Here is a tiny trained network, its code and every weight. The questions are about switching its units off for an input and a class, where a switched-off unit gives its printed mean instead of its output.

import numpy as np


def w(rows, s, z=0):
    codes = np.array(rows[::2]) - 128.0
    scale = np.full(codes.shape[1], s)
    scale[-1] = z or s
    return codes * scale


def f(y):
    return y / 2 * (1 + np.tanh(0.7978845608 * (y + 0.044715 * y**3)))


def log_softmax(a):
    a = a - a.max(-1, keepdims=True)
    return a - np.log(np.exp(a).sum(-1, keepdims=True))


def net(x, mask):
    res = np.array(x, float).reshape(1, 6) / 4 @ E
    y = f(res @ A[0][:, :-1].T + A[0][:, -1])
    res = res + np.where(mask, y, B[0][:, -1]) @ B[0][:, :-1]
    return log_softmax(res[-1] @ U[:, :-1].T + U[:, -1])


A, B = {}, {}
E = w([
[119,130,107,126,137,140,132],'x0',
[88,155,91,146,137,148,133],'x1',
[161,163,46,104,91,88,54],'x2',
[194,143,110,233,128,198,120],'x3',
[92,9,95,176,76,109,131],'x4',
[142,132,100,129,136,107,173],'x5',
],0.014)
A[0] = w([
[196,123,110,204,136,175,111,161],'N1',
[93,62,149,157,176,140,153,54],'N2',
[105,132,172,169,175,108,185,80],'N3',
[187,249,152,78,149,147,116,27],'N4',
[132,120,150,166,163,177,114,119],'N5',
[126,111,135,125,138,136,101,61],'N6',
[160,144,151,107,165,129,121,35],'N7',
[116,195,163,121,230,109,105,83],'N8',
[57,126,152,78,133,91,167,128],'N9',
[170,210,136,90,192,140,148,73],'N10',
[101,123,231,135,189,196,205,75],'N11',
[88,107,182,157,192,160,144,32],'N12',
[186,149,112,188,99,147,167,134],'N13',
[214,137,144,231,123,204,130,157],'N14',
[154,99,145,132,162,111,92,38],'N15',
[95,137,172,108,136,64,110,121],'N16',
[13,108,147,6,160,67,138,173],'N17',
[155,108,102,128,128,113,164,63],'N18',
[47,69,127,195,111,78,88,133],'N19',
[159,182,44,102,39,75,53,3],'N20',
[128,75,78,137,15,122,149,52],'N21',
[106,114,186,153,186,157,181,64],'N22',
[149,122,114,151,138,189,118,174],'N23',
[104,121,150,165,162,123,208,80],'N24',
[177,144,86,124,95,90,76,29],'N25',
[154,148,110,140,93,85,114,47],'N26',
[53,132,149,73,114,100,107,198],'N27',
[130,92,193,139,106,144,182,78],'N28',
[115,114,162,145,159,133,155,31],'N29',
[153,150,154,204,118,123,122,143],'N30',
[66,21,91,160,68,110,148,65],'N31',
[88,52,100,184,41,127,139,53],'N32',
[94,82,194,126,226,127,174,25],'N33',
[158,231,182,65,206,169,138,71],'N34',
[170,64,166,119,74,105,77,75],'N35',
[130,63,117,133,115,145,105,69],'N36',
],0.012,0.0023)
B[0] = w([
[81,80,156,74,226,66,128,209],'N1',
[154,176,98,136,81,176,122,176],'N2',
[134,161,92,129,107,162,85,168],'N3',
[181,141,151,199,127,170,154,241],'N4',
[126,121,64,113,155,104,140,168],'N5',
[131,156,136,123,120,140,140,127],'N6',
[156,149,111,165,132,132,136,155],'N7',
[187,117,148,196,124,165,176,201],'N8',
[43,110,133,124,160,68,139,187],'N9',
[167,94,160,216,117,165,110,217],'N10',
[110,170,70,103,62,147,43,218],'N11',
[109,192,109,100,140,164,54,175],'N12',
[112,70,126,83,169,113,103,184],'N13',
[39,2,151,55,212,15,200,239],'N14',
[100,154,128,138,107,126,122,130],'N15',
[116,132,130,124,156,103,152,166],'N16',
[36,22,157,100,180,41,197,243],'N17',
[147,132,123,159,144,121,105,136],'N18',
[181,131,150,174,105,128,172,199],'N19',
[28,212,37,44,85,181,44,219],'N20',
[207,114,147,187,112,183,130,192],'N21',
[118,204,58,87,78,155,58,184],'N22',
[108,112,139,139,162,49,144,169],'N23',
[130,149,90,117,165,116,59,171],'N24',
[105,228,76,62,111,171,45,177],'N25',
[142,154,105,90,123,160,77,150],'N26',
[108,49,155,100,179,104,132,186],'N27',
[126,118,93,127,119,166,87,174],'N28',
[101,173,83,121,133,141,90,151],'N29',
[112,121,152,104,157,75,176,172],'N30',
[195,130,177,214,105,160,175,226],'N31',
[215,137,172,176,126,161,141,216],'N32',
[93,180,120,56,86,126,104,188],'N33',
[186,117,178,231,105,156,194,249],'N34',
[138,135,137,113,125,140,158,167],'N35',
[170,156,121,176,127,122,123,164],'N36',
],0.008,0.018)
U = w([
[98,77,130,104,200,7,155,254],'0',
[204,121,147,224,104,159,151,53],'1',
[116,159,54,82,77,147,34,76],'2',
],0.014,0.0009)

Each question gives the input, the list of numbers given to net, and the class t.
The units are the neurons (one row each of A and B). Each row of codes is followed by its name. A weight is (code - 128) times the scale printed after its matrix; where a second scale follows, it is the last column's (A, B and U).
mask holds one flag per neuron, in row order. A switched-off neuron (its flag False) gives its mean, the last column of its row in B, instead of its output. The means were averaged over made-up inputs and are rounded, as every weight is.
A unit's drop is (log p(t) with every unit on - log p(t) with that unit switched off) / (log p(t) with every unit on - log p(t) with every unit switched off).
The circuit of an input: a set's keep is (log p(t) with only the set's units on - log p(t) with every unit switched off) / (log p(t) with every unit on - log p(t) with every unit switched off). Starting from the 12 units with the biggest drops (on a tie, the unit counted first), units are removed one at a time, each time the one whose removal leaves the highest keep (on an exact tie, the one counted first), for as long as the keep stays at least 0.8.
circuit, biggest first: the units of the circuit, biggest drop first
top k neurons: the k neurons with the biggest drops, biggest first
drop of u: that unit's drop, to one decimal
input [-6,5,0,-5,7,8], class 1: circuit, biggest first -> [N31]
input [-2,0,-4,8,8,6], class 0: top 2 neurons -> [N14, N1]
input [-6,3,-3,7,7,6], class 0: top 2 neurons -> [N14, N1]
input [5,-7,1,5,5,-4], class 0: top 4 neurons -> [N14, N1, N34, N4]
input [0,-6,8,7,-1,-2], class 2: top 4 neurons -> [N20, N25, N17, N26]
input [-4,1,6,-5,-2,4], class 2: top 3 neurons -> [N20, N14, N25]
input [-8,-3,7,-4,-6,4], class 2: top 4 neurons -> [N20, N25, N31, N32]
input [-8,1,-5,4,-4,-8], class 2: top 3 neurons -> [N11, N17, N22]
input [-8,8,6,6,-3,5], class 0: top 3 neurons -> [N14, N1, N11]
input [5,-4,3,0,3,7], class 1: top 4 neurons -> [N11, N21, N22, N33]
input [1,-6,7,5,-6,1], class 2: top 3 neurons -> [N20, N25, N31]
input [-7,3,7,-6,-4,8], class 2: top 4 neurons -> [N20, N14, N25, N1]
input [2,7,8,-6,-8,-8], class 1: top 4 neurons -> [N34, N4, N8, N10]
input [8,-6,3,8,-6,-6], class 0: circuit, biggest first -> [N14]
input [-7,-7,-6,7,-4,7], class 0: drop of N14 -> 1.5
input [4,3,-6,5,4,-6], class 2: drop of N2 -> 0.2
input [4,1,5,-3,5,-5], class 1: drop of N22 -> 0.1
